Here is a tiny trained network, its code and every weight. The questions are about switching its units off for an input and a class, where a switched-off unit gives its printed mean instead of its output.

import numpy as np


def w(rows, s, z=0):
    codes = np.array(rows[::2]) - 128.0
    scale = np.full(codes.shape[1], s)
    scale[-1] = z or s
    return codes * scale


def norm(h):
    return h / np.sqrt((h * h).mean(-1, keepdims=True) + 1e-5)


def f(y):
    return np.maximum(y, 0)


def log_softmax(a):
    a = a - a.max(-1, keepdims=True)
    return a - np.log(np.exp(a).sum(-1, keepdims=True))


def net(x, mask):
    res = np.array(x, float).reshape(1, 5) / 4 @ E
    u = 0
    for l in range(4):
        y = f(norm(res) @ A[l][:, :-1].T + A[l][:, -1])
        res = res + np.where(mask[u : u + 5], y, B[l][:, -1]) @ B[l][:, :-1]
        u += 5
    return log_softmax(norm(res)[-1] @ U[:, :-1].T + U[:, -1])


A, B = {}, {}
E = w([
[81,252,85,189,136,186,60],'x0',
[151,183,159,120,52,141,179],'x1',
[130,127,132,126,127,128,126],'x2',
[179,224,164,15,180,35,69],'x3',
[207,98,75,160,38,57,63],'x4',
],0.0022)
A[0] = w([
[178,175,133,23,130,128,153,231],'L0N1',
[111,7,96,139,225,120,33,80],'L0N2',
[166,100,95,159,80,111,85,1],'L0N3',
[170,80,141,155,145,252,116,29],'L0N4',
[128,102,137,171,96,155,167,2],'L0N5',
],0.0035,0.00057)
B[0] = w([
[16,96,136,207,83,117,86,236],'L0N1',
[47,216,4,17,95,64,221,250],'L0N2',
[218,206,96,216,251,129,230,199],'L0N3',
[58,147,139,117,164,46,67,198],'L0N4',
[107,155,197,84,104,56,35,181],'L0N5',
],0.0029,0.0023)
A[1] = w([
[109,43,94,201,117,179,149,201],'L1N1',
[169,100,145,73,190,75,190,126],'L1N2',
[173,3,178,109,170,116,164,6],'L1N3',
[168,178,193,128,17,153,224,181],'L1N4',
[102,145,180,91,190,184,153,52],'L1N5',
],0.004,0.0012)
B[1] = w([
[108,154,214,81,122,54,116,251],'L1N1',
[129,150,116,121,106,211,85,246],'L1N2',
[159,134,85,105,48,254,93,198],'L1N3',
[53,140,18,63,189,76,150,253],'L1N4',
[218,106,133,170,148,113,176,226],'L1N5',
],0.0046,0.0019)
A[2] = w([
[106,120,238,108,232,224,188,23],'L2N1',
[147,242,160,217,167,228,34,5],'L2N2',
[37,11,88,202,12,142,225,55],'L2N3',
[207,159,238,6,165,69,25,34],'L2N4',
[140,210,183,85,179,1,48,150],'L2N5',
],0.0028,0.0018)
B[2] = w([
[212,201,62,222,128,125,227,185],'L2N1',
[134,22,74,110,66,254,89,182],'L2N2',
[70,222,206,154,217,150,51,183],'L2N3',
[55,158,224,192,101,151,113,186],'L2N4',
[61,50,136,190,137,156,214,255],'L2N5',
],0.0042,0.0029)
A[3] = w([
[232,112,117,185,95,41,60,113],'L3N1',
[99,134,253,178,144,103,82,2],'L3N2',
[84,111,113,168,150,152,221,234],'L3N3',
[169,35,213,37,71,152,184,56],'L3N4',
[93,162,54,117,115,171,93,204],'L3N5',
],0.0047,0.00082)
B[3] = w([
[162,169,141,180,234,191,244,169],'L3N1',
[168,82,206,186,85,69,100,185],'L3N2',
[220,93,103,149,80,55,87,254],'L3N3',
[117,152,101,143,117,243,25,160],'L3N4',
[185,48,193,3,102,148,112,225],'L3N5',
],0.0044,0.004)
U = w([
[149,104,122,78,74,254,38,107],'0',
[56,134,253,194,118,59,97,94],'1',
[215,175,82,190,201,134,248,37],'2',
[45,158,52,12,151,56,148,125],'3',
[173,62,125,107,92,95,131,255],'4',
],0.0075,0.0026)

Each question gives the input, the list of numbers given to net, and the class t.
The units are the neurons (one row each of A and B). Each row of codes is followed by its name. A weight is (code - 128) times the scale printed after its matrix; where a second scale follows, it is the last column's (A, B and U).
mask holds one flag per neuron, layer by layer. A switched-off neuron (its flag False) gives its mean, the last column of its row in B, instead of its output. The means were averaged over made-up inputs and are rounded, as every weight is.
A unit's drop is (log p(t) with every unit on - log p(t) with that unit switched off) / (log p(t) with every unit on - log p(t) with every unit switched off).
The circuit of an input: a set's keep is (log p(t) with only the set's units on - log p(t) with every unit switched off) / (log p(t) with every unit on - log p(t) with every unit switched off). Starting from the 12 units with the biggest drops (on a tie, the unit counted first), units are removed one at a time, each time the one whose removal leaves the highest keep (on an exact tie, the one counted first), for as long as the keep stays at least 0.8.
circuit, biggest first: the units of the circuit, biggest drop first
most important unit: the unit with the biggest drop
k most important neurons: the k neurons with the biggest drops, biggest first
top k neurons in layer l: the k neurons of layer l with the biggest drops, biggest first
input [2,7,4,5,3], class 3: 2 most important neurons : [L1N4 L1N1]
input [-7,-1,5,-5,-4], class 0: circuit, biggest first : [L1N3 L3N4]
input [-2,-5,0,6,3], class 1: circuit, biggest first : [L2N4]
input [-6,-3,3,6,1], class 0: circuit, biggest first : [L3N4 L1N2]
input [-6,6,-5,7,0], class 1: 3 most important neurons : [L2N4 L0N1 L0N2]
input [-3,0,-3,2,4], class 2: 2 most important neurons : [L3N1 L1N1]
input [-5,-3,3,-3,-8], class 2: top 2 neurons in layer 2 : [L2N1 L2N2]
input [-4,6,4,8,-8], class 1: circuit, biggest first : [L2N4 L0N1]
input [-7,7,2,0,5], class 0: 2 most important neurons : [L1N3 L0N2]
input [-7,7,-5,-4,7], class 0: 2 most important neurons : [L1N3 L3N4]
input [5,8,4,0,-8], class 2: 2 most important neurons : [L1N5 L0N2]
input [1,6,3,-7,8], class 2: circuit, biggest first : [L0N3 L3N1]
input [2,-8,-2,8,2], class 1: circuit, biggest first : [L2N4 L2N5]
input [-6,3,2,-7,-2], class 1: circuit, biggest first : [L2N3]
input [-1,-4,-4,-1,5], class 2: 2 most important neurons : [L0N3 L1N4]
input [-3,-5,4,3,-7], class 2: 2 most important neurons : [L2N1 L1N5]
input [5,-8,-2,8,7], class 1: circuit, biggest first : [L2N4 L2N5]
input [8,6,-3,6,6], class 0: 2 most important neurons : [L2N2 L0N2]
input [-8,-6,-7,-2,5], class 0: 2 most important neurons : [L1N3 L3N4]
input [6,3,-2,-8,-2], class 1: circuit, biggest first : [L1N1 L2N3]
input [1,-7,-6,-2,4], class 3: most important unit : L0N2
input [3,-5,5,-3,5], class 2: 2 most important neurons : [L0N3 L1N4]
input [-8,7,-4,7,4], class 0: 2 most important neurons : [L3N4 L0N2]
input [-6,4,5,-3,-8], class 2: top 2 neurons in layer 1 : [L1N5 L1N4]
input [-2,7,6,-6,4], class 3: 2 most important neurons : [L1N4 L0N1]
input [-2,8,0,0,-7], class 3: top 2 neurons in layer 3 : [L3N1 L3N2]
